Each row has a class, written after it.
[ -36  230   42   28 -159  117 -191 -137   24  180   -3  114  -55  -69
  -64   95  -60   23   99   37  -57   44 -225   26  -84 -262  -78   76
   83    3  227    2  -11]
j707
[  38  -52    5  439  101   92 -236  270  131    6  -36  -25   44   10
   35  119 -320  -31  -65 -132  -67 -143 -195  253   96  -30   50   57
 -160  -58  108   -9  124]
j108
[-279  683   65 -238 -152 -153  163 -399  163  222  -78  395  -85 -245
 -211   83   36   49  266   56  174   23 -205  -34   31 -312 -312  -70
  121  488  467   58   25]
j767
[-246  135   24   32 -320  160 -152  -79   92  134    5  385  -34 -186
 -201  149   55   66   36 -200 -173  -39 -138   48  -97 -100  -97 -131
   87 -123  104 -149  -48]
j380
[ 111   71  139 -199 -138  -20 -146 -337   50  240 -281   10 -207  352
 -258  251  104 -162   47  -37 -204   38  -60  -76   -6 -104 -225  220
   72  -94  -28 -177  -70]
j707
[ -22  337   -5 -211 -114   73   53 -122  -45  195  -62   92   25  -89
  -25   99  -66  160   31   77  253   92   33 -148  -40 -169 -240  -30
   79  208  112   55  -78]
j220
[ -40  150   40  216   22    3  108   46  -64   68  -16   38  229  -89
  158   74 -101  138  173   90   57 -258 -111  -44   40  204 -324  -83
  113  336  298   -8  119]
j65
[-159  315   20  -27 -151  127 -226  -66  170  375  -42  234   64 -434
 -106  105  -93  129  107  -42  196  -67 -104   32  -20 -135 -198  -28
   30  182  350   85   51]
j51
[ 370 -537   34 -166  205   95  -49  276 -352 -186  271 -486   24   44
  364 -161  423 -116  -61  146   31   46  378 -229  -54  234  315  -62
 -204 -324 -308  -35 -173]
j841
[   9  369  168 -122  -27  -64  -18 -113   36   53  -37  -66   30  142
   42 -181  199   32  157   37   35  -87   11 -180  122 -247  -99    4
   25  171  236  -63 -156]
j220
[-232  288  -70  -18  -33   95  -95  -48   96  182  187  231   20 -497
  -88   98 -113  124  115   82  155   74 -107   34 -129 -104   23 -153
  199  102  410  128   37]
j51
[ 285 -120   26  122   55  108 -147  359   25   86  -67 -190  -84   70
  -31  225 -177  -67  -70  -35   52  222  -64  186   46 -364 -171   25
 -242 -367 -178   77  -58]
j380
[-137 -313  -39  -91 -179 -155 -269  -75  -57  -96   53  208   90 -149
  -83   60  -26  -60  -42 -247 -187  -53 -191   78 -105  -28   87 -165
 -250 -241   86 -275  148]
j767
[-206  483   49 -241 -142  -78  194 -421   57  244  -96  271   27  182
 -261  -92   92   24  139 -118   36 -126   61 -143   81 -260 -177  -14
  -60  322  163 -259 -106]
j220
[ 185  -32   12 -247   97  103  238   27 -381  133   56  -59   22  132
  249  -12  102  141  -86   89  292   28  216 -199  -51 -165  -58  -47
 -102  140 -150  -53  -90]
j220
[ -85  -70   54  -85 -106   -8   57 -130 -171  -83  117    8  -16   53
   26  -64  324  -53  -72 -181  -35  122   24  -74  174 -315  340 -158
 -306  -79 -121 -118 -117]
j108
[ -58 -113  -14 -111 -238  134 -283   19  -34   95   55  -48   70 -231
   53   85 -158  -51   -3   -4   54   32   20   55 -123  -20  -14  -76
 -166  -98   31  -36   -4]
j108
[  57  337  150  469  476 -159  472  -53   84  115 -248   28 -117  338
   86 -154   80  261   23    0  219 -376   42   64  303  -13 -111  268
  230  746  151   44   43]
j944
[  20  573  289  268  -20   40 -181   52  576   56 -420  137 -341  342
 -368  231  109 -108  199  -99 -485  161 -226  185  203 -289 -440  212
  250 -168  108  123  -83]
j220
[ 108  246   55  475  149 -125  455   90   41  119 -122 -226   88  209
   28 -107 -166   44   38  170  188   36   92  113  345 -275 -172  141
  -51  353  -86  116    5]
j841
[ -28   57   76  284  -48  -72   59   -7 -100   86  -93   96  135  266
    5  -38   42  171  -48 -105  -45 -200 -113   84  140 -161 -254   65
  -15  210  -15 -150   28]
j841
[-160   49  -65 -287 -181  -49  122 -397 -286  206  -49  332  131   70
  -21  -25   92  222  -17  -63  107 -163 -141  -92 -141   24 -228   40
   49  556   22  -98   84]
j51
[  90 -146   57  142  119   58   72   69 -178   51   40 -143   56   30
  218    7  158  102  -40   76   13    4   23  -77  101   36   99   47
  110  169   -3  109   25]
j954
[-129  128   61 -282   91 -190 -228 -160  225 -199  110   92 -209  -28
 -168  -68   57 -206  120  -64 -166   49 -130  104 -100   33  -80   11
  -21 -239  347  -80   25]
j954
[  50   72  -46  298 -100  141 -169  183    4  287 -107  110  173 -234
   46  353 -285  154   69   27  140 -114 -170  205   31  -52 -487   33
   -9  165  161   77   82]
j51
[-202  564   -6    3   10   24  217 -185   -8  163 -106  229  134  -95
   54 -209   18  308  184  164  228 -248  -79 -161   49    5 -221    7
  341  691  349   89  -12]
j944
[  94   70  212   24  210   82 -207  245   86   79  122 -201 -262  -24
 -139  231 -146  -74 -114   53  141   96   74  113 -161   84 -168   54
  -33 -102  123  -52 -116]
j380
[ -60  121  -68  202  -65 -296  116 -134  248  -14 -199   97   69  198
 -234  -52 -333   73  101  -72 -111 -219 -166  202  -59   89 -425  190
  222  199   34  -31  151]
j325
[ 117 -308   83  386  -63 -117  -44   67 -137  -79 -133  -39  144  371
   64   90  -32  -47  -85 -226 -306 -213 -224   90  208   10 -128  103
 -146  -89  -92 -246  128]
j380
[ 112 -118   20   14  229  -40  282  -72 -397  152   85 -111   67   95
  345  -16 -129  -15    7   51  303 -302   72  -94  138   76   99   60
 -181  558  200 -167  126]
j767
[ -96  253  152 -126  152 -210  301 -443   44   52 -171   47  -90  469
 -137   38   49  -45  109   47   15 -134   46  -18  158   87 -156  234
   -3  570  173 -162  -23]
j350
[ -48  112  191   -5   86   20   73  -56  -61  -58  193  -32 -366  263
 -297  124  186 -203  -19   30 -165  192   28   74 -122  -33   40  -11
  -81   37  -37 -262 -264]
j380
[ 106   86   10 -498  -89  -93  -86 -180  -44  -85  -24  -51 -223   81
  -58  -11  342 -204  141   65   13  148   98  -70    5 -203 -103   19
 -108 -136  -86  -38 -212]
j944
[ 262  -25  -68 -164   80 -134 -185   83   10   57  201 -270   20 -105
   80  -33 -145  -57  -15   77  374   70  208  128  -82 -266 -187  105
 -342 -195   30    6  -87]
j954
[ 144 -301  -45  269   11  -81  -16  182 -362   29   44   43  231   96
  213   66 -161  260 -141  -72  122 -183 -221  135    8   28 -390   95
 -127  164  -18 -108  195]
j954
[  44  101   45  433  -10   42 -162  331  314   92 -183   99   52 -207
   91  162 -117   37   52  -96   71 -103 -101  143  443  -68  -51  101
    8   32  213  143   57]
j944
[ -91  172   36  122   22   64  211    0  -94  167   87  140   29   19
  -57  -58  129  240  -51   -5   66   57  -81  -39  -28  -79 -104  -28
  187  294  -20  101   -9]
j944
[ -63 -137  -39  -65  -20   46  -96  -76  -85  -60    1  182   57   44
   48   47   47   18  -54 -131 -106 -198 -106  -51  -33  182   70   27
    7    7   45 -128   35]
j748
[ 239  -36  268  -99  206 -262 -236 -101  114  -46 -220 -279 -275  480
 -162  393  -98 -320   42  -19 -182  112 -102  156  107  -77 -310  214
 -196 -233  129 -167   88]
j707
[-197  119  -63  138  -55   60   71  -23   12  160  -78  282  139 -264
   35 -286   41  219   41 -165   63 -186 -128  -19  124  -54   60  -55
   -4  330  131   62  182]
j108
[ 250    8  142  121  231  102  -61   51   50   19  -70 -337 -196  274
  -25  176   61 -176   43  122  -59  120  104   58   79   18   29  217
 -117  -41 -103   51 -105]
j944
[ 135 -237    6   87  157  178   79  216 -435  144  112  -72  268  104
  323   32  -32  199 -152    5  180 -159  -11 -114   50  198  -48  -21
 -155  284  -51   -8  159]
j350
[  80 -114  -25 -540    5 -112 -230 -350  -61   56 -148  -25  -53  -67
  153   -6  135   33   79   31  161  -12  142 -122  -87  -99   34   82
  -49   -7  138    1   76]
j748
[  64  130  -34   17  200 -185   92   54  181 -138   87  -58  -98  -20
  -13 -152   69 -132   81   93   65   94   83  174  117 -153  -85   90
  -68  -58   48  131  -37]
j380
[  -1 -185  -77    2  -48  -43   21 -141  -96 -162 -162   36   61  -72
  150  217 -165  -11   21   66 -185   -2 -172   45 -195  143  -87  -19
  135  -97  -50   99  256]
j944
[ 232 -371   41  134  123  -16   11   40 -140   41 -145 -118   31  621
  -15  119   15  -89  -87  -84 -174 -316   86   74  117  322 -191  331
 -100  113 -288 -295  -49]
j707
[ 212   51  126  -36   97  -53  297  -26 -366   62  215 -397  -94  198
  155  -21    2  -93   28  247  308   97  104 -156   43 -129  130   13
 -137  351  -12  -62 -146]
j325
[  21  249   45 -899 -263  231 -397 -144    4  407    4  159 -172 -325
  -60  228   54  -26  105   45  342  157  140 -175 -312  -90 -337  -56
 -104   43  162   61 -103]
j748
[-179  188  243  148  -56  -46   75   11  214 -102   78  -29 -238  277
 -369  112  119 -334   13  -22 -330  135   -3  179   -5   85  -77 -103
  -94  -57 -127 -196 -211]
j707
[ 332  -76  143   89  190  -29  -64   79   23   75 -194 -262 -279  351
  -87  257  159  -49   41   97    2  124  116  197  101 -254 -284  303
  -79  -38 -192   -4 -190]
j841
[  36   78  -45  120   43   57   18   35   22  151 -115   99  -37 -155
   -4   60   -7  120  -64  -73  152 -105   70  -35   83  -42   16   56
   60  109   -5   26   61]
j65
[ 200  154  180 -113  105 -184 -220   73  388  -81   76 -379 -385  178
 -220  173  -40 -397  -26   61   60  182  288  171   19 -291   -7  140
 -109 -496    1  -90 -360]
j954
[ -68  116 -208  -97  140 -229  277 -324  -50  -13 -166  243  374  113
  184 -554  175  270   88  -75   95 -259 -118 -229  315 -121  275   90
   62  321   91  171  364]
j707
[ 146 -168  -62   40  -11   30 -121  108  -84  -84  -93  -60   57 -129
  353  -39  105   68   -5   -6  -22   19   -1  -37  147 -100  123   40
   60  -93  -38  210  140]
j944
[-150  123  -92 -165 -359   62 -285 -123  116  128 -115  164  118 -315
  -89  112 -184   46   85  -26   26   37  -66   29  -77 -138 -203  -68
  -10 -114  131  -13   15]
j707
[  36  -34    2 -123   37  -45    5  -12   35  -44   84 -232 -144  110
 -141   84 -130 -261 -123  105  121  152  196   81  -89  -59  164  -14
 -187 -118 -208  -95 -200]
j944
[ 125 -247  -82 -430  194  -77  -32  -69 -174  116   50 -109  155 -275
  244   11  -51  -48   75   71  315  -78  163  -86  -64  291 -172  -33
 -301  142  157   42  237]
j707
[  37  126    6  254   86   45   44  -22   83  163 -336  149  151   34
   93   17   -4  205   36  -86   -4 -218 -175  -59  249  -82   39  123
  102  228   81  152  235]
j954
[ 112 -105  146  -47   90   38  -76   78  -92   29  -35 -104  -28  169
   -8   68   89   38  -23  -58  -20  -65   78  -42    8  195 -238   90
 -117  -36  -32 -139   -4]
j954
[ 107  230  189 -255  -35   48 -241   11  191  227    0 -153 -339  114
 -335  300 -137 -236    0  -57  172  166  132  106  -74 -281 -197   57
 -287 -169   46 -187 -286]
j767
[ 114 -231   31   20  132  139  -71  -35 -283  119   -3 -109  -70  175
   80   52   88   45 -265  -28  109  -21  103  -73  -14  -81  293  105
 -101   14 -189 -135  -67]
j220
[  54 -129    8 -230   90  133 -315 -144  146  -16    6 -105 -330 -321
   28  317   33 -216    6   88  -31  205   90   11 -172   74  294   87
   97 -294  154  150  -43]
j108
[ 299 -212   39 -147  157   35 -303  196 -137   17   29 -106 -206  239
   25  376    4 -195 -153  -11  115   44  -19  189   -4  -98 -263  149
 -300 -205 -103 -114 -125]
j65
[ 434 -249   58 -130  310  -65  -14  108 -399  190  145 -312   22  301
  161  120   78   17  -66   90  396 -174  154   -8   37 -117 -252  216
 -339   34  -58 -198  -93]
j954
[  44   30   23 -126   -4 -133  140 -103 -260  140   85   18  204    3
  131 -108   15  127  143   42  185 -132  -41 -102   23   -2 -367  -22
 -135  295  214 -118  113]
j748
[  90    1  147  187   76    0  180  231   21 -154  -36   16 -205  378
 -109   50  294 -137   36 -102 -297   14  -55  107  173  -53 -230    3
   -9 -135 -215 -109 -191]
j65
[ -83  249   67    2  -61   19 -118    7  219  164   -2  124  -45 -238
 -157   77   -4   32   40  -61  103  100   41   97    0 -204 -157  -42
 -127  -67  108   38   -8]
j748
[  31  178  223  331   17   34   74  210   70   49  106 -130 -278  126
 -201  389   16 -211  -84   37 -102  323  -57  188   71 -284 -126 -116
  -56  -95  -50  -45 -247]
j841
[-127  245 -130    6 -198  105 -216  201  138  108  109  251  171 -620
  138    4 -241  164   99  -22  240    7 -168   83    5 -200 -259 -178
   48 -166  393  215  119]
j350
[ 58 -63 -20 -98 -19   2  22 -18 -47 -35 -43   5  -4   9  27  45  69  63
 -24 -89 -14  33  86 -95   0  56 -66  -9 -18 -30 -76 -24 -32]
j325
[ 375 -293  153 -170  184 -181 -149 -218 -188 -143 -248 -274 -106  844
   12   71  341  -99  -38  -27 -200 -134  174  -26  200  -13 -242  455
 -196 -237 -253 -334 -139]
j954
[ 235 -153   32 -441   76   63 -141  -37 -301  274  249 -322  -67 -183
   80  128  -34  -96   29   91  415  161  208 -119 -108 -120  -87   20
 -359  -51  133  -98  -79]
j944
[-113  506   79  -11   57   46  206 -181   17  -55  -83  141   16  -22
  210  -85    0  174  221  103   -2  -48  -85 -161  112  -39 -157   12
  284  324  426  157  114]
j380
[ 137  -29   60  -62   37 -101   91   88   35    5  -69 -153 -172   60
  -78 -135  238 -115  -62    3   24  234  160   36  139 -344   85   25
 -133 -167 -314   80 -120]
j51
[ -29  558  275  170  100 -261  164  -22  420 -132  -99  -59 -566  289
 -383  183  -31 -233  127  -84 -188  108   28  281   -6 -248 -367   32
   96  157  134 -140 -272]
j350
[ 109  -84   63 -228  124 -108  -99 -195  -79  132 -188 -111   45   23
  204 -122   63   40   94  -16  139 -175   23 -125  125    9    2  139
  -96  236  227   -1  195]
j954
[  87  -81   52  244   30 -124  177  130   33 -320 -120  -12  -83  350
   10  119 -110  -90 -130 -127 -242  -83  -44   89   18   80 -122   25
   34 -213 -236 -146  -40]
j220
[ 178  120   89  284   98  -64 -146  232  211   82 -189 -131 -145  -38
   83  234 -309   30  -41   69  132   -2  -88  215   75 -177 -290  170
  218  -49  143  207   77]
j767
